Below is a small trained network, with its code and all its weights. Each question gives an input and a class and asks what happens when units are switched off, that is, made to give their printed mean instead of their output.

import numpy as np


def w(rows, s, z=0):
    codes = np.array(rows[::2]) - 128.0
    scale = np.full(codes.shape[1], s)
    scale[-1] = z or s
    return codes * scale


def norm(h):
    return h / np.sqrt((h * h).mean(-1, keepdims=True) + 1e-5)


def f(y):
    return y / 2 * (1 + np.tanh(0.7978845608 * (y + 0.044715 * y**3)))


def log_softmax(a):
    a = a - a.max(-1, keepdims=True)
    return a - np.log(np.exp(a).sum(-1, keepdims=True))


def net(x, mask):
    res = np.array(x, float).reshape(1, 5) / 4 @ E
    u = 0
    for l in range(4):
        y = f(norm(res) @ A[l][:, :-1].T + A[l][:, -1])
        res = res + np.where(mask[u : u + 6], y, B[l][:, -1]) @ B[l][:, :-1]
        u += 6
    return log_softmax(norm(res)[-1] @ U[:, :-1].T + U[:, -1])


A, B = {}, {}
E = w([
[190,42,12,109,186,190,126,119,36],'x0',
[121,254,127,124,203,207,55,64,158],'x1',
[121,121,127,139,127,131,112,144,135],'x2',
[123,133,121,134,129,123,125,127,118],'x3',
[246,182,83,61,187,75,41,177,114],'x4',
],0.0073)
A[0] = w([
[140,228,151,109,166,134,86,142,156,177],'L0N1',
[111,170,108,121,160,237,76,82,124,9],'L0N2',
[108,160,203,122,75,6,125,161,176,178],'L0N3',
[245,185,114,98,128,47,79,192,129,255],'L0N4',
[107,247,186,146,128,130,114,128,196,8],'L0N5',
[115,158,132,153,119,173,105,135,114,56],'L0N6',
],0.012,0.0022)
B[0] = w([
[152,161,132,141,80,90,77,122,175,225],'L0N1',
[144,168,206,196,167,194,150,183,112,214],'L0N2',
[143,189,138,201,181,161,232,134,177,231],'L0N3',
[119,89,145,51,246,78,133,124,152,250],'L0N4',
[104,68,107,23,78,124,44,87,80,238],'L0N5',
[153,168,126,106,166,142,172,72,82,144],'L0N6',
],0.013,0.012)
A[1] = w([
[123,28,156,157,92,162,124,170,31,115],'L1N1',
[152,128,23,198,20,145,196,144,135,25],'L1N2',
[132,198,136,129,119,128,110,216,137,19],'L1N3',
[220,163,11,148,110,115,98,151,118,5],'L1N4',
[102,178,125,135,29,200,96,131,81,112],'L1N5',
[117,148,36,166,149,131,122,103,128,109],'L1N6',
],0.012,0.0019)
B[1] = w([
[235,154,69,102,31,26,183,98,152,254],'L1N1',
[244,206,81,125,116,168,60,105,110,217],'L1N2',
[188,99,100,96,132,173,149,50,182,148],'L1N3',
[102,135,155,118,183,173,135,103,144,121],'L1N4',
[31,78,103,139,121,69,190,96,187,226],'L1N5',
[127,124,162,170,70,129,106,188,185,116],'L1N6',
],0.011,0.0055)
A[2] = w([
[124,155,113,204,103,191,158,136,105,10],'L2N1',
[46,79,130,119,60,122,115,107,103,35],'L2N2',
[158,151,90,134,167,208,73,168,105,151],'L2N3',
[140,153,117,157,84,175,139,102,142,172],'L2N4',
[160,97,114,125,179,71,105,134,138,17],'L2N5',
[102,6,101,85,111,95,130,150,65,31],'L2N6',
],0.019,0.0014)
B[2] = w([
[58,111,220,14,77,175,85,192,118,227],'L2N1',
[100,134,70,248,177,154,158,6,99,200],'L2N2',
[103,121,123,136,128,46,214,108,190,185],'L2N3',
[91,157,44,130,100,149,166,104,78,230],'L2N4',
[134,131,141,205,44,194,155,119,94,254],'L2N5',
[112,16,135,131,213,202,50,190,74,181],'L2N6',
],0.015,0.0092)
A[3] = w([
[64,147,128,149,108,166,199,171,102,175],'L3N1',
[85,117,172,116,171,181,145,131,141,115],'L3N2',
[106,122,157,82,54,45,2,140,132,100],'L3N3',
[160,187,130,223,228,83,185,174,167,7],'L3N4',
[141,175,142,165,128,143,141,116,175,98],'L3N5',
[36,167,132,136,71,185,120,145,84,92],'L3N6',
],0.016,0.0017)
B[3] = w([
[156,136,152,64,154,132,5,160,115,235],'L3N1',
[156,167,84,161,80,97,163,122,149,224],'L3N2',
[147,143,130,149,100,201,16,112,186,178],'L3N3',
[94,94,164,107,99,68,214,106,212,222],'L3N4',
[137,37,118,135,167,112,116,139,78,176],'L3N5',
[70,155,156,142,131,112,181,183,72,248],'L3N6',
],0.021,0.011)
U = w([
[59,181,165,75,112,142,118,216,48,196],'0',
[117,86,163,127,155,75,191,116,204,233],'1',
[18,142,91,212,165,149,120,15,74,5],'2',
[146,130,133,140,133,175,4,76,181,143],'3',
[211,153,26,138,59,130,138,122,86,89],'4',
[177,15,108,167,207,181,105,201,67,22],'5',
],0.013,0.0027)

Each question gives the input, the list of numbers given to net, and the class t.
The units are the neurons (one row each of A and B). Each row of codes is followed by its name. A weight is (code - 128) times the scale printed after its matrix; where a second scale follows, it is the last column's (A, B and U).
mask holds one flag per neuron, layer by layer. A switched-off neuron (its flag False) gives its mean, the last column of its row in B, instead of its output. The means were averaged over made-up inputs and are rounded, as every weight is.
A unit's drop is (log p(t) with every unit on - log p(t) with that unit switched off) / (log p(t) with every unit on - log p(t) with every unit switched off).
The circuit of an input: a set's keep is (log p(t) with only the set's units on - log p(t) with every unit switched off) / (log p(t) with every unit on - log p(t) with every unit switched off). Starting from the 12 units with the biggest drops (on a tie, the unit counted first), units are removed one at a time, each time the one whose removal leaves the highest keep (on an exact tie, the one counted first), for as long as the keep stays at least 0.8.
circuit, biggest first: the units of the circuit, biggest drop first
top k neurons: the k neurons with the biggest drops, biggest first
k most important neurons of layer l: the k neurons of layer l with the biggest drops, biggest first
input [0,5,2,7,8], class 3: 3 most important neurons of layer 0 : (L0N3; L0N1; L0N4)
input [7,8,1,6,-7], class 0: circuit, biggest first : (L2N1; L0N4)
input [0,-8,-2,2,-6], class 0: top 2 neurons : (L0N4; L0N5)
input [-7,-5,-4,-4,8], class 1: circuit, biggest first : (L0N3)
input [-2,7,6,2,0], class 2: circuit, biggest first : (L0N4; L1N5; L2N2; L0N5)
input [-7,7,-1,-3,-3], class 2: circuit, biggest first : (L0N5; L2N2)
input [-8,2,8,-4,-2], class 2: top 3 neurons : (L0N5; L0N4; L2N2)
input [2,-5,3,4,-7], class 4: top 3 neurons : (L0N4; L1N1; L0N3)
input [-2,7,-4,-4,-1], class 2: circuit, biggest first : (L0N5; L0N4; L2N2)
input [0,4,8,1,7], class 3: top 3 neurons : (L0N3; L0N1; L2N2)
input [0,1,-5,-4,-3], class 2: circuit, biggest first : (L0N3; L0N4; L2N2)
input [3,-1,-6,1,-7], class 4: 3 most important neurons of layer 0 : (L0N3; L0N4; L0N5)
input [-4,7,0,-4,0], class 2: circuit, biggest first : (L0N4; L2N2; L0N5)
input [8,6,2,6,2], class 1: circuit, biggest first : (L2N3)
input [0,0,-5,5,6], class 1: 2 most important neurons of layer 2 : (L2N1; L2N5)
input [6,0,7,-1,4], class 5: top 3 neurons : (L0N3; L2N6; L0N4)
input [-4,0,6,-2,3], class 1: top 3 neurons : (L0N3; L2N1; L0N4)
input [0,8,-4,8,5], class 3: top 3 neurons : (L0N1; L0N3; L0N5)
input [8,7,0,-4,0], class 0: top 2 neurons : (L2N1; L0N4)
input [8,-2,3,-8,0], class 4: circuit, biggest first : (L0N4)
input [4,-7,-3,-1,-6], class 4: top 2 neurons : (L0N4; L1N1)
